Below is a small trained network, with its code and all its weights. Each question gives an input and a class and asks what happens when units are switched off, that is, made to give their printed mean instead of their output.

import numpy as np


def w(rows, s, z=0):
    codes = np.array(rows[::2]) - 128.0
    scale = np.full(codes.shape[1], s)
    scale[-1] = z or s
    return codes * scale


def f(y):
    return np.maximum(y, 0)


def log_softmax(a):
    a = a - a.max(-1, keepdims=True)
    return a - np.log(np.exp(a).sum(-1, keepdims=True))


def net(x, mask):
    res = np.array(x, float).reshape(1, 4) / 4 @ E
    y = f(res @ A[0][:, :-1].T + A[0][:, -1])
    res = res + np.where(mask, y, B[0][:, -1]) @ B[0][:, :-1]
    return log_softmax(res[-1] @ U[:, :-1].T + U[:, -1])


A, B = {}, {}
E = w([
[141,117,131,116,120,116],'x0',
[111,204,157,74,72,131],'x1',
[116,60,89,96,98,247],'x2',
[133,95,219,189,75,148],'x3',
],0.016)
A[0] = w([
[166,236,184,171,184,58,161],'n0',
[64,203,128,90,22,155,127],'n1',
[98,74,198,180,43,115,19],'n2',
[153,194,142,89,68,142,80],'n3',
[158,134,187,111,188,34,143],'n4',
[115,97,118,101,88,224,157],'n5',
[141,134,166,52,87,136,67],'n6',
[113,183,174,185,147,67,166],'n7',
[112,52,90,99,70,197,166],'n8',
[106,69,144,65,126,197,156],'n9',
[119,107,227,153,82,149,37],'n10',
[119,149,64,111,139,87,3],'n11',
[87,98,121,114,87,179,134],'n12',
[144,46,111,181,204,115,111],'n13',
[135,25,129,180,211,115,107],'n14',
[132,119,251,249,21,175,46],'n15',
[136,43,113,171,158,120,128],'n16',
[166,96,114,116,112,208,152],'n17',
[167,38,74,215,148,123,44],'n18',
[140,132,99,50,202,127,56],'n19',
[63,116,68,69,158,82,74],'n20',
[122,118,184,169,93,164,49],'n21',
[203,175,196,205,153,99,156],'n22',
[106,183,152,82,39,139,88],'n23',
[104,207,57,48,169,143,69],'n24',
[98,212,150,79,19,150,99],'n25',
],0.011,0.0032)
B[0] = w([
[55,61,214,141,94,107,252],'n0',
[225,177,221,214,240,107,202],'n1',
[153,123,58,66,72,212,198],'n2',
[174,192,156,192,216,132,179],'n3',
[28,56,191,134,98,66,214],'n4',
[45,50,227,179,28,14,193],'n5',
[191,133,161,160,92,126,163],'n6',
[35,64,180,168,68,22,219],'n7',
[77,45,176,181,46,121,200],'n8',
[58,41,198,156,80,63,184],'n9',
[184,141,49,20,108,237,194],'n10',
[152,80,90,60,50,166,162],'n11',
[54,45,158,160,118,86,170],'n12',
[248,212,159,157,218,109,195],'n13',
[227,222,181,197,229,143,201],'n14',
[173,127,31,27,81,254,254],'n15',
[228,182,179,123,157,63,182],'n16',
[46,65,175,174,100,67,180],'n17',
[196,192,137,169,219,129,194],'n18',
[176,110,53,51,58,241,172],'n19',
[150,88,43,47,38,197,174],'n20',
[115,95,59,74,95,230,174],'n21',
[54,90,97,105,61,102,216],'n22',
[234,191,184,166,181,145,192],'n23',
[191,148,52,46,55,191,196],'n24',
[208,225,231,205,215,176,210],'n25',
],0.0072,0.02)
U = w([
[2,49,222,217,69,81,254],'0',
[222,229,223,239,226,146,141],'1',
[139,108,33,69,63,232,73],'2',
],0.0096,0.00084)

Each question gives the input, the list of numbers given to net, and the class t.
The units are the neurons (one row each of A and B). Each row of codes is followed by its name. A weight is (code - 128) times the scale printed after its matrix; where a second scale follows, it is the last column's (A, B and U).
mask holds one flag per neuron, in row order. A switched-off neuron (its flag False) gives its mean, the last column of its row in B, instead of its output. The means were averaged over made-up inputs and are rounded, as every weight is.
A unit's drop is (log p(t) with every unit on - log p(t) with that unit switched off) / (log p(t) with every unit on - log p(t) with every unit switched off).
unit that matters most: the unit with the biggest drop
top k neurons: the k neurons with the biggest drops, biggest first
drop of u: that unit's drop, to one decimal
input [-2,-5,-4,4], class 1: unit that matters most -> n14
input [7,-2,-4,-4], class 0: top 2 neurons -> n15; n10
input [-4,-7,6,-4], class 1: top 2 neurons -> n14; n13
input [8,-2,-7,8], class 2: top 3 neurons -> n15; n10; n2
input [4,2,-4,-5], class 2: top 2 neurons -> n24; n5
input [7,6,6,2], class 0: top 3 neurons -> n5; n8; n9
input [3,-6,-6,0], class 0: top 4 neurons -> n4; n25; n7; n22
input [5,7,3,-7], class 1: top 3 neurons -> n1; n25; n15
input [5,6,7,-5], class 0: drop of n5 -> 0.2
input [-3,0,0,1], class 2: drop of n14 -> 0.2
input [-1,-6,5,-6], class 1: drop of n4 -> 0.1
